Below are the code and all the weights of a small trained network. Each question names an input and a class and asks about switching units off, where a switched-off unit gives its printed mean instead of its output.

import numpy as np


def w(rows, s, z=0):
    codes = np.array(rows[::2]) - 128.0
    scale = np.full(codes.shape[1], s)
    scale[-1] = z or s
    return codes * scale


def norm(h):
    return h / np.sqrt((h * h).mean(-1, keepdims=True) + 1e-5)


def f(y):
    return np.maximum(y, 0)


def log_softmax(a):
    a = a - a.max(-1, keepdims=True)
    return a - np.log(np.exp(a).sum(-1, keepdims=True))


def net(x, mask):
    res = np.array(x, float).reshape(1, 5) / 4 @ E
    u = 0
    for l in range(2):
        y = f(norm(res) @ A[l][:, :-1].T + A[l][:, -1])
        res = res + np.where(mask[u : u + 11], y, B[l][:, -1]) @ B[l][:, :-1]
        u += 11
    return log_softmax(norm(res)[-1] @ U[:, :-1].T + U[:, -1])


A, B = {}, {}
E = w([
[114,125,210,254,153,159],'x0',
[216,150,95,199,89,76],'x1',
[105,22,156,163,82,44],'x2',
[31,69,164,231,53,202],'x3',
[191,65,177,136,79,184],'x4',
],0.0075)
A[0] = w([
[96,47,161,152,89,89,83],'0.n0',
[86,102,139,147,133,166,53],'0.n1',
[194,131,53,33,118,61,84],'0.n2',
[2,142,145,43,138,99,3],'0.n3',
[190,237,154,127,166,105,121],'0.n4',
[109,126,67,163,84,120,104],'0.n5',
[161,211,84,212,56,117,149],'0.n6',
[149,88,197,123,74,246,84],'0.n7',
[145,175,114,72,185,208,181],'0.n8',
[40,70,102,139,148,80,79],'0.n9',
[199,128,103,47,124,51,68],'0.n10',
],0.0095,0.0054)
B[0] = w([
[50,26,195,77,131,59,194],'0.n0',
[115,105,23,108,134,144,156],'0.n1',
[189,46,39,23,60,89,254],'0.n2',
[44,200,170,185,212,254,172],'0.n3',
[49,80,150,83,196,118,225],'0.n4',
[96,141,169,135,111,207,159],'0.n5',
[131,81,212,148,114,132,223],'0.n6',
[230,236,124,151,154,161,221],'0.n7',
[160,127,122,91,193,57,246],'0.n8',
[125,133,231,167,119,56,177],'0.n9',
[140,109,77,76,78,113,228],'0.n10',
],0.009,0.0064)
A[1] = w([
[156,63,220,111,166,132,136],'1.n0',
[69,217,69,144,181,163,111],'1.n1',
[129,159,143,254,135,156,206],'1.n2',
[82,132,114,166,197,188,137],'1.n3',
[93,140,180,121,199,248,170],'1.n4',
[231,158,220,136,111,91,138],'1.n5',
[51,153,203,180,94,45,108],'1.n6',
[114,171,98,144,112,5,77],'1.n7',
[121,117,193,185,127,50,86],'1.n8',
[105,128,108,194,94,127,2],'1.n9',
[29,146,119,84,162,152,44],'1.n10',
],0.0097,0.0072)
B[1] = w([
[30,118,107,120,165,206,232],'1.n0',
[2,36,123,199,132,200,173],'1.n1',
[222,21,155,71,84,64,243],'1.n2',
[67,153,68,84,110,46,190],'1.n3',
[112,204,61,130,46,129,254],'1.n4',
[136,60,149,207,159,200,207],'1.n5',
[147,19,231,127,235,92,210],'1.n6',
[206,162,146,62,130,100,152],'1.n7',
[101,22,223,147,169,63,191],'1.n8',
[41,108,124,175,122,213,128],'1.n9',
[51,240,93,236,207,185,155],'1.n10',
],0.0087,0.0073)
U = w([
[87,87,101,177,9,173,137],'0',
[199,135,35,2,170,25,160],'1',
[241,157,150,234,88,232,104],'2',
[63,35,216,224,159,62,156],'3',
[142,216,226,114,106,42,5],'4',
[11,226,52,136,218,175,157],'5',
],0.015,0.012)

Each question gives the input, the list of numbers given to net, and the class t.
The units are the neurons (one row each of A and B). Each row of codes is followed by its name. A weight is (code - 128) times the scale printed after its matrix; where a second scale follows, it is the last column's (A, B and U).
mask holds one flag per neuron, layer by layer. A switched-off neuron (its flag False) gives its mean, the last column of its row in B, instead of its output. The means were averaged over made-up inputs and are rounded, as every weight is.
A unit's drop is (log p(t) with every unit on - log p(t) with that unit switched off) / (log p(t) with every unit on - log p(t) with every unit switched off).
The circuit of an input: a set's keep is (log p(t) with only the set's units on - log p(t) with every unit switched off) / (log p(t) with every unit on - log p(t) with every unit switched off). Starting from the 12 units with the biggest drops (on a tie, the unit counted first), units are removed one at a time, each time the one whose removal leaves the highest keep (on an exact tie, the one counted first), for as long as the keep stays at least 0.8.
units of the circuit, in order: the units of the circuit, biggest drop first
unit that matters most: the unit with the biggest drop
top k neurons: the k neurons with the biggest drops, biggest first
k most important neurons of layer l: the k neurons of layer l with the biggest drops, biggest first
drop of u: that unit's drop, to one decimal
input [-3,8,-2,8,5], class 2: units of the circuit, in order	0.n7
input [-6,-4,2,0,-3], class 5: top 2 neurons	0.n3, 1.n10
input [-6,2,-1,3,-6], class 5: 3 most important neurons of layer 0	0.n3, 0.n5, 0.n8
input [0,-1,-4,6,-4], class 0: 2 most important neurons of layer 0	0.n4, 0.n0
input [-5,-8,3,8,-2], class 5: units of the circuit, in order	0.n3, 1.n10
input [1,-4,-1,4,2], class 0: 3 most important neurons of layer 0	0.n7, 0.n2, 0.n4
input [8,-8,3,-4,-8], class 5: 3 most important neurons of layer 1	1.n10, 1.n4, 1.n3
input [8,-7,-2,6,4], class 0: 3 most important neurons of layer 1	1.n2, 1.n4, 1.n3
input [8,-7,-6,6,3], class 0: top 2 neurons	1.n2, 1.n3
input [8,0,-3,6,5], class 2: 2 most important neurons of layer 0	0.n7, 0.n4
input [4,2,-3,-5,4], class 5: 2 most important neurons of layer 0	0.n4, 0.n2
input [0,-1,-2,7,1], class 0: drop of 0.n1	0.1
input [-5,-5,-6,-2,-5], class 5: drop of 1.n2	0.2
input [7,-3,1,-8,-6], class 5: unit that matters most	0.n4
input [7,-2,-7,0,7], class 2: drop of 0.n7	0.4
